(in the rows, 128 means zero)
Group, then class:
[135 105 114 132 118 105 131 108 145 127 116 133 122 136 134  91 131  75
 101 148 119 129 136 120  92 151 150 146 101 124  98 129 145 131 143 143
 106 173 106 124 133  85 119 124 163 131 119 125 131 140 128 167 122  84
 175 132 111 142 138 121 139 153 128 143 129 189 142 125 123 130 111 118
 116 143 150 156 149  41] : (25).M
[ 99 143 178 114 122 189 110 125 143 142 100 151  92 139 115 104 138  92
 142 137 135 136 115 123 133  91 149 120 156 121 138  95 122 145 121 133
 110 158 145 112 116 136 130 128 221 140 122 155 136 131 132 127 126 118
 116 122 111  88 132 131 125 130 116 148  92 125 164 147  83 108 163 136
 128 222 155 110 123 141] : (18).Q
[148 142 110 111 136 160 118 135 117  60 158 123 133 110 124 189 121 193
 146 126 126 137 123 142 133 107 101 120 138 142 159 126 133 126  99 107
 170  74 141 152 118 168 110 119 112 143 121 142 118 125 125 116 124 182
  77  88 147 126 124 127  69 125 144 109 138 129  82 102 162 142 126 141
 137  91  99 127 105 194] : (23).T
[107 141 170 117 125 139 133 122 119 135  99 190 104 126 125 133 157 120
 129 112 139 116 115 122 135  86 134 119 141 115 117 125 122 173 124 146
 114 169 143 113 115 146 130 131 198 130 122 147 130 127 124 136 140 119
 130 110 128  87 145 131 118 109 110 133 145 128 156 134 102 111 144 118
 125 186 120 118 108 152] : (18).J
[101 104 121 110 146 146 129 109 158 131 114 135 109 130 111 138 125 152
 128 116 125 118 136 133 184 110  84 116 148 135 126 119 112 151 154 162
 114 191 133 105 138  98 129 118 142 175 143 141 127 139 117 126 139 162
 125 107 163 119 140 118 108 138 109 134 151 122 133 144 118 148 112 141
 138 157 134 153 124  91] : (25).M
[138 113 134 102 137 121 129 105 134 125 110 128 103 117 120 137 194 134
 105 139 117 119 130 122 144 123 132 117 121 139 123 120 116 139 115 138
 112 132 105 120 123 120 150 109 152 149 130 162 115 135 128 156 137 147
 164  92 129 128 152 128 106 140 124 129 146 144 117 131 155 135 110 127
 121 132 108 190 135 112] : (25).M
[ 96  99  90  93 168  75 114 100 140 125 112 111 107 132 127 122 135 148
 108 117 120 109 127 123 128 150 127 136 108 112  83 140 130 157 170 128
 104 194 107 109 112  92 140 110 152 152 145 136 131 145 112 152 145 107
 156 147 133 129 143 132 122 128 116 136 144 162 125 129 115 168  98 110
 122 131 141 180 117  51] : (25).H
[110 126  85 124 154  98 106 133 115 121 167 110 120 120 142 162 116 178
 147 141 127 126 117 131 112 125 130 134 140 125 159 134 140 109 117  95
 160   4 127 146  90 153 111 121 159 141 113 148 131 129 144 121 104 145
  88 116 117 144 115 142  57 129 128 160 141 152  82  78 161 152 135 130
 137 101 103 138 103 159] : (23).T
[116  95  74  95 166 190 132 103 152 115 137 128  94 117 117 160 129 196
 137 103 116 123 137 131 207 119  80 112 139 136 101 138 102 149 161 165
 110 180 135 110 158 108 122 112  78 168 152 101 129 123 104 105 136 178
 113 115 186 114 140 100 105 142 130 128 161 138 105 148 135 178  87 145
 131  93 139 160 135 101] : (25).K
[122 118 115 123 154 166 137 124 155 128 113 135 111 119 117 152 129 145
 132 117 124 120 137 135 173 102 109 119 147 141 125 118 122 135 138 146
 107 169 141 116 142 148 134 112 129 159 158 130 123 137 108 127 137 173
 116 112 160   4 148 119 123 140 122 138 141 131 125 152 116 133 123 147
 126 129 130 153 136 120] : (25).M
[167 171 167 139 131 119 114  85 116 153 119 146 139 134 106  89 127  43
 115 151 134 152 120 115  81 135 172 160  97 128  95 112 131 148 116 160
  93 135 103 131 149 121 108 141 156 127 109 140 144 128 163 158 108  41
 184 115  82 151 122 100 133 138 131 139 116 134 145 116 120 112 148 115
 137 169 134 116 151  43] : (25).K
[121 122  84 143 146  90  94 156 127 118 167 104 128 126 142 139 110 142
 140 136 124 133 133 125 127 146 136 142 126 127 144 140 140 127 131  86
 143  58 128 159  96 134 124 122 133 118 138 134 144 129 142 127 109 109
 109 127 110 151  99 137  93 149 138 152 123 155 103  97 144 146 154 127
 128 115 117 138 126 122] : (23).D
[137 128  85 121 137 116  99 156 118 124 176 104 151 136 155 147 105 155
 146 132 135 135 125 130 108 152 128 132 128 138 140 128 126 125 130  99
 164  39 140 151 121 144 108 135  98 115 125 113 137 112 138 107 107 122
  91 143 118 200  98 121  93 137 138 135 111 135  90  86 145 151 145 139
 138  84 111 124 121 156] : (23).T
[ 87  84  60 127 127  91 101 153 136 122 176  88 131 119 136 128 107 137
 157 127 130 120 140 144 123 169 112 128 148 129 148 141 142 118 145  90
 157  91 134 142  98 135 123 132 112 114 153 119 146 136 127 113 110 125
  88 162 135 157 106 151 111 147 118 150 130 153 103  91 132 142 139 139
 124 105 134 144 102 121] : (23).D
[206 132 159 157 101  91 151 125 130 125 133 123 178 113 134  97 110  57
  64 158 104 138 148 133  81 163 152 153  87 153 131 143 135 112  98 113
 114 112  80 175 165  93 141 139  23  92 128 115 127 124 157 162 116  86
 197 134 108 173 132 125 164 157 140 100 123 115 127 149 156 104 102 109
 127  68 128 114 174  60] : (27).U
[109 158 138 147 115 118 133 118 131 130 130 133 122 148 127 101 129  82
 132 123 129 134 109 118 116 125 138 131 121 116 107 107 133 150 145 158
 101 185 133 111 152  94 124 134 161 118 122 125 154 129 123 119 153 104
 154 151 121 120 119 121 153  96 117 126 131 119 165 131  87 117 134 126
 139 162 143 120 133 100] : (18).J
